Below are the code and all the weights of a small trained network. Each question names an input and a class and asks about switching units off, where a switched-off unit gives its printed mean instead of its output.

import numpy as np


def w(rows, s, z=0):
    codes = np.array(rows[::2]) - 128.0
    scale = np.full(codes.shape[1], s)
    scale[-1] = z or s
    return codes * scale


def norm(h):
    return h / np.sqrt((h * h).mean(-1, keepdims=True) + 1e-5)


def f(y):
    return y / 2 * (1 + np.tanh(0.7978845608 * (y + 0.044715 * y**3)))


def log_softmax(a):
    a = a - a.max(-1, keepdims=True)
    return a - np.log(np.exp(a).sum(-1, keepdims=True))


def net(x, mask):
    res = np.array(x, float).reshape(1, 6) / 4 @ E
    u = 0
    for l in range(4):
        y = f(norm(res) @ A[l][:, :-1].T + A[l][:, -1])
        res = res + np.where(mask[u : u + 10], y, B[l][:, -1]) @ B[l][:, :-1]
        u += 10
    return log_softmax(norm(res)[-1] @ U[:, :-1].T + U[:, -1])


A, B = {}, {}
E = w([
[126,142,99],'x0',
[101,91,174],'x1',
[143,125,221],'x2',
[152,58,101],'x3',
[255,154,60],'x4',
[86,63,134],'x5',
],0.0073)
A[0] = w([
[27,125,135,65],'0.n1',
[250,110,180,44],'0.n2',
[1,47,16,140],'0.n3',
[166,23,82,166],'0.n4',
[165,56,174,81],'0.n5',
[170,71,114,75],'0.n6',
[112,107,229,54],'0.n7',
[144,51,97,173],'0.n8',
[199,149,134,2],'0.n9',
[197,61,130,105],'0.n10',
],0.0085,0.0016)
B[0] = w([
[81,137,148,194],'0.n1',
[125,130,154,179],'0.n2',
[1,161,106,253],'0.n3',
[115,70,116,194],'0.n4',
[130,130,139,152],'0.n5',
[130,83,132,141],'0.n6',
[144,161,109,192],'0.n7',
[93,75,149,167],'0.n8',
[118,139,143,140],'0.n9',
[128,83,155,160],'0.n10',
],0.012,0.0042)
A[1] = w([
[96,204,163,51],'1.n1',
[65,138,82,95],'1.n2',
[147,230,250,203],'1.n3',
[186,131,100,118],'1.n4',
[161,113,82,179],'1.n5',
[197,134,232,8],'1.n6',
[68,195,148,155],'1.n7',
[202,128,61,180],'1.n8',
[82,109,198,181],'1.n9',
[86,112,69,109],'1.n10',
],0.011,0.0016)
B[1] = w([
[138,74,105,187],'1.n1',
[106,68,86,175],'1.n2',
[242,202,68,254],'1.n3',
[72,110,184,138],'1.n4',
[68,87,158,137],'1.n5',
[92,171,66,177],'1.n6',
[152,62,59,214],'1.n7',
[25,99,183,158],'1.n8',
[243,143,1,195],'1.n9',
[92,62,87,159],'1.n10',
],0.0099,0.0067)
A[2] = w([
[100,208,177,225],'2.n1',
[143,15,167,116],'2.n2',
[250,81,34,116],'2.n3',
[116,142,89,165],'2.n4',
[106,223,183,157],'2.n5',
[147,122,101,135],'2.n6',
[155,137,99,91],'2.n7',
[195,30,132,255],'2.n8',
[75,139,44,200],'2.n9',
[151,135,135,29],'2.n10',
],0.013,0.0017)
B[2] = w([
[183,101,193,138],'2.n1',
[44,193,76,180],'2.n2',
[71,189,247,255],'2.n3',
[124,76,157,161],'2.n4',
[204,108,175,141],'2.n5',
[129,128,142,149],'2.n6',
[154,137,154,150],'2.n7',
[82,233,117,184],'2.n8',
[111,9,193,223],'2.n9',
[154,136,111,123],'2.n10',
],0.014,0.0086)
A[3] = w([
[67,183,99,69],'3.n1',
[72,72,195,127],'3.n2',
[139,48,64,169],'3.n3',
[139,144,70,81],'3.n4',
[234,118,162,208],'3.n5',
[90,169,119,49],'3.n6',
[144,139,71,180],'3.n7',
[142,43,2,195],'3.n8',
[93,23,225,155],'3.n9',
[119,149,152,254],'3.n10',
],0.0094,0.0017)
B[3] = w([
[59,159,49,171],'3.n1',
[142,183,201,225],'3.n2',
[158,119,187,178],'3.n3',
[125,120,141,108],'3.n4',
[115,203,182,187],'3.n5',
[89,136,85,146],'3.n6',
[117,105,147,118],'3.n7',
[122,74,235,203],'3.n8',
[157,175,249,254],'3.n9',
[107,143,175,184],'3.n10',
],0.011,0.0045)
U = w([
[60,243,133,112],'0',
[213,53,42,1],'1',
[214,207,211,164],'2',
[14,1,219,188],'3',
],0.0098,0.0052)

Each question gives the input, the list of numbers given to net, and the class t.
The units are the neurons (one row each of A and B). Each row of codes is followed by its name. A weight is (code - 128) times the scale printed after its matrix; where a second scale follows, it is the last column's (A, B and U).
mask holds one flag per neuron, layer by layer. A switched-off neuron (its flag False) gives its mean, the last column of its row in B, instead of its output. The means were averaged over made-up inputs and are rounded, as every weight is.
A unit's drop is (log p(t) with every unit on - log p(t) with that unit switched off) / (log p(t) with every unit on - log p(t) with every unit switched off).
The circuit of an input: a set's keep is (log p(t) with only the set's units on - log p(t) with every unit switched off) / (log p(t) with every unit on - log p(t) with every unit switched off). Starting from the 12 units with the biggest drops (on a tie, the unit counted first), units are removed one at a time, each time the one whose removal leaves the highest keep (on an exact tie, the one counted first), for as long as the keep stays at least 0.8.
circuit, biggest first: the units of the circuit, biggest drop first
top k neurons in layer l: the k neurons of layer l with the biggest drops, biggest first
drop of u: that unit's drop, to one decimal
input [-2,-6,8,-2,-7,-4], class 2: circuit, biggest first	[1.n3, 0.n3]
input [1,6,-7,-2,3,-5], class 3: circuit, biggest first	[1.n3]
input [3,-3,7,1,-7,-6], class 2: circuit, biggest first	[1.n3, 0.n3]
input [3,3,3,-8,4,7], class 2: circuit, biggest first	[0.n3, 1.n3]
input [2,-8,7,0,-4,6], class 2: top 2 neurons in layer 1	[1.n3, 1.n9]
input [-4,-4,2,6,1,6], class 0: top 3 neurons in layer 2	[2.n8, 2.n2, 2.n9]
input [-6,3,-1,7,-1,2], class 0: top 2 neurons in layer 2	[2.n2, 2.n8]
input [6,7,4,-1,3,5], class 0: top 2 neurons in layer 2	[2.n8, 2.n9]
input [3,-5,2,7,-4,-7], class 2: top 2 neurons in layer 0	[0.n3, 0.n4]
input [-4,-7,5,-4,1,8], class 2: top 2 neurons in layer 2	[2.n2, 2.n8]
input [7,-6,5,-4,-4,1], class 2: top 2 neurons in layer 2	[2.n2, 2.n7]
input [-2,-4,6,4,-1,6], class 0: drop of 1.n3	0.1
input [-2,-4,1,6,3,5], class 0: drop of 2.n9	0.1
input [6,-4,1,4,8,-5], class 3: circuit, biggest first	[1.n8]
input [-3,-4,-2,4,6,1], class 0: drop of 2.n2	0.2
